Below is a small trained network, with its code and all its weights. Each question gives an input and a target symbol and asks what happens when units are switched off, that is, made to give their printed mean instead of their output.

import numpy as np


def w(rows, s, z=0):
    codes = np.array(rows[::2]) - 128.0
    scale = np.full(codes.shape[1], s)
    scale[-1] = z or s
    return codes * scale


def f(y):
    return np.maximum(y, 0)


def softmax(a):
    e = np.exp(a - a.max(-1, keepdims=True))
    return e / e.sum(-1, keepdims=True)


def log_softmax(a):
    a = a - a.max(-1, keepdims=True)
    return a - np.log(np.exp(a).sum(-1, keepdims=True))


def net(x, mask):
    ids = ['εζηλξτψω'.index(c) for c in x.split()]
    T = len(ids)
    res = E[ids] + P[:T]
    r = res
    for j in range(3):
        rows = slice(2 * j, 2 * j + 2)
        q, k, v = (r @ M[0][rows].T for M in (Q, K, V))
        z = softmax(np.where(np.tri(T) > 0, q @ k.T / 2**0.5, -1e9)) @ v
        o = O[0][rows]
        res = res + np.where(mask[j], z, o[:, -1]) @ o[:, :-1]
    y = f(res @ A[0][:, :-1].T + A[0][:, -1])
    res = res + np.where(mask[3:27], y, B[0][:, -1]) @ B[0][:, :-1]
    return log_softmax(res[-1] @ U[:, :-1].T + U[:, -1])


Q, K, V, O, A, B = {}, {}, {}, {}, {}, {}
E = w([
[109,160,155,97,94,89,180,123,105,159,103,152],'ε',
[120,122,157,93,161,195,147,120,142,131,70,108],'ζ',
[169,65,142,150,77,102,106,117,177,136,112,93],'η',
[131,162,100,157,165,166,137,137,66,121,48,127],'λ',
[180,79,74,115,155,90,72,143,176,160,73,187],'ξ',
[122,169,144,129,146,132,162,113,253,174,75,91],'τ',
[97,158,165,204,127,174,149,98,48,125,94,149],'ψ',
[120,127,98,226,103,135,129,78,135,172,139,135],'ω',
],0.027)
P = w([
[125,192,171,115,132,60,74,49,118,54,129,131],'0',
[184,124,145,124,149,95,25,9,82,95,188,163],'1',
[128,130,117,130,116,104,44,169,115,98,66,149],'2',
[180,106,147,173,138,109,45,143,118,153,97,182],'3',
[160,132,128,174,162,106,90,147,83,203,109,155],'4',
[154,135,129,193,129,134,110,191,93,218,82,155],'5',
[125,159,152,169,167,120,202,54,62,251,111,167],'6',
],0.011)
Q[0] = w([
[146,60,171,161,126,180,185,159,166,85,215,1],'h0',
[134,199,134,136,167,190,103,112,49,157,51,149],'h0',
[142,133,89,232,94,198,130,94,99,143,149,119],'h1',
[205,130,168,165,130,89,180,73,92,139,106,160],'h1',
[129,142,140,155,195,213,112,154,43,66,102,136],'h2',
[142,191,170,193,233,133,150,107,85,214,58,199],'h2',
],0.009)
K[0] = w([
[140,118,172,70,110,87,73,109,78,72,112,74],'h0',
[111,102,83,75,120,236,168,128,130,255,98,200],'h0',
[165,135,112,100,75,148,193,163,123,207,154,117],'h1',
[115,70,133,183,131,150,125,183,121,211,65,127],'h1',
[176,61,121,27,112,141,156,165,89,164,131,95],'h2',
[126,112,144,178,122,159,143,177,125,232,129,143],'h2',
],0.0079)
V[0] = w([
[164,186,189,105,187,81,193,200,28,108,86,209],'h0',
[137,31,142,93,167,131,30,213,43,97,204,159],'h0',
[138,171,11,91,128,87,207,152,108,169,143,161],'h1',
[76,141,201,135,105,113,79,90,130,182,221,221],'h1',
[77,190,102,190,126,140,103,127,22,171,126,139],'h2',
[70,156,254,79,139,187,152,104,101,86,89,145],'h2',
],0.0063)
O[0] = w([
[142,80,155,147,63,119,199,54,116,149,84,124,211],'h0',
[166,132,118,138,124,150,131,164,110,57,112,167,9],'h0',
[133,115,107,42,96,135,145,158,148,104,142,245,74],'h1',
[192,175,166,148,151,113,122,119,178,112,110,161,58],'h1',
[70,97,152,143,145,134,81,125,186,122,69,129,253],'h2',
[159,125,202,97,175,177,182,119,135,76,182,144,158],'h2',
],0.012,0.0062)
A[0] = w([
[148,126,139,160,81,29,122,184,130,170,122,75,164],'n0',
[147,72,232,107,118,78,87,142,158,138,139,111,83],'n1',
[56,101,117,182,113,154,50,94,105,97,103,91,172],'n2',
[83,98,88,157,92,165,184,81,141,81,120,177,137],'n3',
[106,86,106,168,134,193,219,107,116,104,122,36,252],'n4',
[107,135,113,106,91,98,107,115,195,157,94,98,194],'n5',
[146,109,145,154,150,210,190,135,79,55,130,162,183],'n6',
[167,141,144,120,169,121,130,104,137,1,132,100,165],'n7',
[102,178,104,150,82,179,90,200,89,157,154,132,186],'n8',
[149,141,165,175,15,55,77,63,121,105,89,136,189],'n9',
[139,232,77,141,102,185,68,106,121,165,119,153,61],'n10',
[73,95,106,91,109,158,123,104,62,118,133,139,144],'n11',
[121,85,82,152,134,185,135,112,55,130,163,67,192],'n12',
[144,155,171,49,162,117,139,154,159,192,176,197,157],'n13',
[170,128,119,134,121,133,47,104,82,122,115,102,174],'n14',
[103,162,173,25,108,147,94,130,93,131,86,157,228],'n15',
[123,8,83,99,103,146,83,55,249,141,153,87,171],'n16',
[140,88,147,121,85,86,102,123,158,48,177,151,68],'n17',
[93,168,159,100,125,112,137,87,147,124,170,127,203],'n18',
[108,186,64,85,152,195,106,152,63,122,128,153,174],'n19',
[149,111,122,123,106,133,147,141,69,136,124,238,202],'n20',
[169,147,60,148,142,219,119,148,81,157,110,161,97],'n21',
[87,122,113,133,180,103,130,178,101,121,106,132,110],'n22',
[92,114,128,156,119,115,136,169,107,84,45,229,80],'n23',
],0.0078,0.0017)
B[0] = w([
[136,150,123,121,187,90,119,175,79,149,67,107,203],'n0',
[39,100,101,103,151,192,146,75,169,84,148,101,177],'n1',
[121,95,114,100,57,210,94,175,145,121,209,158,251],'n2',
[209,88,113,70,124,138,104,193,106,105,161,153,181],'n3',
[79,172,141,143,61,41,141,117,97,163,233,159,251],'n4',
[136,112,177,151,168,166,112,181,116,166,112,156,214],'n5',
[178,198,160,119,116,94,72,166,90,185,189,91,189],'n6',
[151,162,130,189,63,126,139,117,78,145,128,63,155],'n7',
[132,136,106,119,185,181,177,124,145,144,157,202,146],'n8',
[97,71,2,51,94,123,144,97,174,108,94,161,241],'n9',
[51,110,154,82,146,229,132,225,184,108,116,145,173],'n10',
[120,38,230,145,92,65,142,163,109,135,187,177,178],'n11',
[96,125,93,71,209,150,139,141,221,175,177,82,186],'n12',
[142,247,133,132,75,182,238,130,80,166,143,54,146],'n13',
[62,116,125,156,141,88,208,138,110,97,26,54,184],'n14',
[148,182,144,166,157,143,74,156,130,137,148,209,174],'n15',
[240,136,108,123,165,84,176,204,114,129,81,81,206],'n16',
[89,76,28,95,54,66,199,44,101,142,116,116,134],'n17',
[221,145,176,137,94,180,90,71,78,119,190,139,158],'n18',
[165,171,191,130,173,228,190,128,183,253,145,154,141],'n19',
[225,214,74,67,90,111,89,178,95,107,105,208,164],'n20',
[149,158,160,161,78,179,217,121,154,116,110,78,169],'n21',
[103,178,173,121,131,131,201,163,224,185,165,116,154],'n22',
[87,127,160,148,147,104,99,71,117,88,68,172,203],'n23',
],0.0058,0.014)
U = w([
[125,129,195,170,209,149,193,77,146,85,98,135,134],'ε',
[254,168,159,118,100,146,130,191,95,192,197,98,164],'ζ',
[128,104,84,117,70,112,210,109,138,111,140,20,98],'η',
[139,114,127,60,167,152,71,153,195,184,237,152,103],'λ',
[112,64,153,64,70,106,84,158,85,116,205,142,125],'ξ',
[248,149,123,122,136,107,88,107,61,141,119,162,245],'τ',
[148,129,138,183,74,110,129,63,154,137,153,116,126],'ψ',
[179,161,92,24,86,227,187,132,155,115,164,113,1],'ω',
],0.0066,0.0023)

Each question gives the input, a string of symbols that net reads in full, and the target symbol t.
The units are the heads (2 rows each of Q, K, V and O) and the neurons (one row each of A and B). Each row of codes is followed by its name. A weight is (code - 128) times the scale printed after its matrix; where a second scale follows, it is the last column's (O, A, B and U).
mask holds one flag per unit, heads first, then neurons. A switched-off unit (its flag False) gives its mean, the last column of its rows in O or B, instead of its output. The means were averaged over made-up inputs and are rounded, as every weight is.
A unit's drop is (log p(t) with every unit on - log p(t) with that unit switched off) / (log p(t) with every unit on - log p(t) with every unit switched off).
The circuit of an input: a set's keep is (log p(t) with only the set's units on - log p(t) with every unit switched off) / (log p(t) with every unit on - log p(t) with every unit switched off). Starting from the 12 units with the biggest drops (on a tie, the unit counted first), units are removed one at a time, each time the one whose removal leaves the highest keep (on an exact tie, the one counted first), for as long as the keep stays at least 0.8.
circuit, biggest first: the units of the circuit, biggest drop first
unit that matters most: the unit with the biggest drop
top k neurons: the k neurons with the biggest drops, biggest first
heads that matter: for each layer, one digit per head in row order, 1 if its drop is at least 0.15 and else 0, layers parted by /
input λ λ ζ λ ω λ, target ε: circuit, biggest first : h2; n23
input ε ω ζ τ ψ, target λ: circuit, biggest first : h0; n12
input τ η ψ τ, target ε: unit that matters most : n1
input ξ ω ζ η ε λ, target τ: circuit, biggest first : h1; h0; n20; n23
input ζ ψ λ ε ω, target λ: top 2 neurons : n10; n2
input ψ ξ λ ζ λ, target ζ: circuit, biggest first : h2; n6; n9
input λ τ λ ζ η λ ε, target ξ: circuit, biggest first : h1; n11
input λ λ τ ε, target ζ: circuit, biggest first : h0; n13; h2
input λ λ λ ζ ω ψ, target ε: heads that matter : 111
input λ λ λ ε λ ε ζ, target ζ: heads that matter : 010
input λ λ ψ ψ, target ψ: heads that matter : 110
input τ ω ω η, target η: circuit, biggest first : n1; n16
input λ ψ ε ω ε ζ ζ, target ζ: circuit, biggest first : h2; n9; n6
input ζ τ λ ζ ψ ψ ε, target ε: circuit, biggest first : h2
input η λ λ λ η, target λ: heads that matter : 100
input ψ ζ ε, target ε: circuit, biggest first : h2; h1
input λ ξ ζ ζ ψ, target ζ: circuit, biggest first : h2; n6
input ω η λ λ ω η, target λ: heads that matter : 101
input ψ ζ λ ψ ψ ψ λ, target ψ: circuit, biggest first : h0; n4
input ε η λ λ η λ, target η: circuit, biggest first : h0; h2; n9
input ζ ε ξ ζ λ λ, target ξ: unit that matters most : h0
input λ λ τ λ, target λ: heads that matter : 100
input ξ τ ξ, target ζ: top 2 neurons : n13; n9
input ε ε ξ λ, target ω: heads that matter : 001
input ψ ζ τ, target ε: circuit, biggest first : h2; h1
input τ λ ζ ε λ η ψ, target η: circuit, biggest first : h2; n9; h0
input η λ ω λ ε, target λ: unit that matters most : h2
input ω ε ζ λ, target ζ: heads that matter : 001
input λ ζ λ τ ε λ ψ, target ξ: heads that matter : 000
input ξ ε λ λ ε ξ, target τ: top 2 neurons : n20; n23
